Below are the code and all the weights of a small trained network. Each question names an input and a class and asks about switching units off, where a switched-off unit gives its printed mean instead of its output.

import numpy as np


def w(rows, s, z=0):
    codes = np.array(rows[::2]) - 128.0
    scale = np.full(codes.shape[1], s)
    scale[-1] = z or s
    return codes * scale


def norm(h):
    return h / np.sqrt((h * h).mean(-1, keepdims=True) + 1e-5)


def f(y):
    return np.maximum(y, 0)


def log_softmax(a):
    a = a - a.max(-1, keepdims=True)
    return a - np.log(np.exp(a).sum(-1, keepdims=True))


def net(x, mask):
    res = np.array(x, float).reshape(1, 5) / 4 @ E
    u = 0
    for l in range(2):
        y = f(norm(res) @ A[l][:, :-1].T + A[l][:, -1])
        res = res + np.where(mask[u : u + 8], y, B[l][:, -1]) @ B[l][:, :-1]
        u += 8
    return log_softmax(norm(res)[-1] @ U[:, :-1].T + U[:, -1])


A, B = {}, {}
E = w([
[150,156,138],'x0',
[104,97,117],'x1',
[111,107,122],'x2',
[39,217,73],'x3',
[101,140,252],'x4',
],0.0024)
A[0] = w([
[173,181,170,80],'0.n0',
[91,63,76,1],'0.n1',
[1,144,146,31],'0.n2',
[215,129,125,169],'0.n3',
[181,77,145,16],'0.n4',
[148,191,171,194],'0.n5',
[127,57,105,211],'0.n6',
[76,131,209,196],'0.n7',
],0.0055,0.0013)
B[0] = w([
[60,104,133,181],'0.n0',
[125,116,117,172],'0.n1',
[140,205,140,227],'0.n2',
[152,63,112,223],'0.n3',
[42,254,109,190],'0.n4',
[122,114,105,218],'0.n5',
[190,145,148,217],'0.n6',
[134,132,178,253],'0.n7',
],0.0044,0.0023)
A[1] = w([
[177,78,161,250],'1.n0',
[77,165,103,239],'1.n1',
[153,40,87,87],'1.n2',
[137,93,184,59],'1.n3',
[93,138,174,151],'1.n4',
[196,155,113,154],'1.n5',
[202,73,88,72],'1.n6',
[123,199,2,21],'1.n7',
],0.0062,0.0016)
B[1] = w([
[166,81,94,231],'1.n0',
[104,147,139,221],'1.n1',
[176,200,127,193],'1.n2',
[137,56,111,173],'1.n3',
[155,146,155,192],'1.n4',
[107,140,104,186],'1.n5',
[140,253,112,209],'1.n6',
[73,7,127,253],'1.n7',
],0.0067,0.0033)
U = w([
[228,201,34,246],'0',
[232,1,219,2],'1',
[29,62,51,199],'2',
[60,240,223,59],'3',
],0.012,0.0014)

Each question gives the input, the list of numbers given to net, and the class t.
The units are the neurons (one row each of A and B). Each row of codes is followed by its name. A weight is (code - 128) times the scale printed after its matrix; where a second scale follows, it is the last column's (A, B and U).
mask holds one flag per neuron, layer by layer. A switched-off neuron (its flag False) gives its mean, the last column of its row in B, instead of its output. The means were averaged over made-up inputs and are rounded, as every weight is.
A unit's drop is (log p(t) with every unit on - log p(t) with that unit switched off) / (log p(t) with every unit on - log p(t) with every unit switched off).
The circuit of an input: a set's keep is (log p(t) with only the set's units on - log p(t) with every unit switched off) / (log p(t) with every unit on - log p(t) with every unit switched off). Starting from the 12 units with the biggest drops (on a tie, the unit counted first), units are removed one at a time, each time the one whose removal leaves the highest keep (on an exact tie, the one counted first), for as long as the keep stays at least 0.8.
circuit, biggest first: the units of the circuit, biggest drop first
k most important neurons: the k neurons with the biggest drops, biggest first
top k neurons in layer l: the k neurons of layer l with the biggest drops, biggest first
drop of u: that unit's drop, to one decimal
input [4,-1,-7,1,-6], class 2: circuit, biggest first : 1.n7
input [-1,6,3,0,2], class 1: 2 most important neurons : 0.n4; 1.n6
input [2,1,-8,-1,8], class 1: top 2 neurons in layer 0 : 0.n4; 0.n2
input [1,-1,0,1,0], class 2: top 2 neurons in layer 0 : 0.n7; 0.n5
input [-7,-1,-8,-8,-1], class 0: top 2 neurons in layer 1 : 1.n6; 1.n7
input [4,3,-3,-4,0], class 0: top 2 neurons in layer 0 : 0.n3; 0.n7
input [8,-1,0,4,0], class 2: top 2 neurons in layer 1 : 1.n7; 1.n6
input [6,-2,2,8,-7], class 2: drop of 1.n7 : 0.3
input [6,-3,8,5,-3], class 2: drop of 1.n7 : 0.2
input [2,1,-7,6,-7], class 2: drop of 1.n7 : 0.2
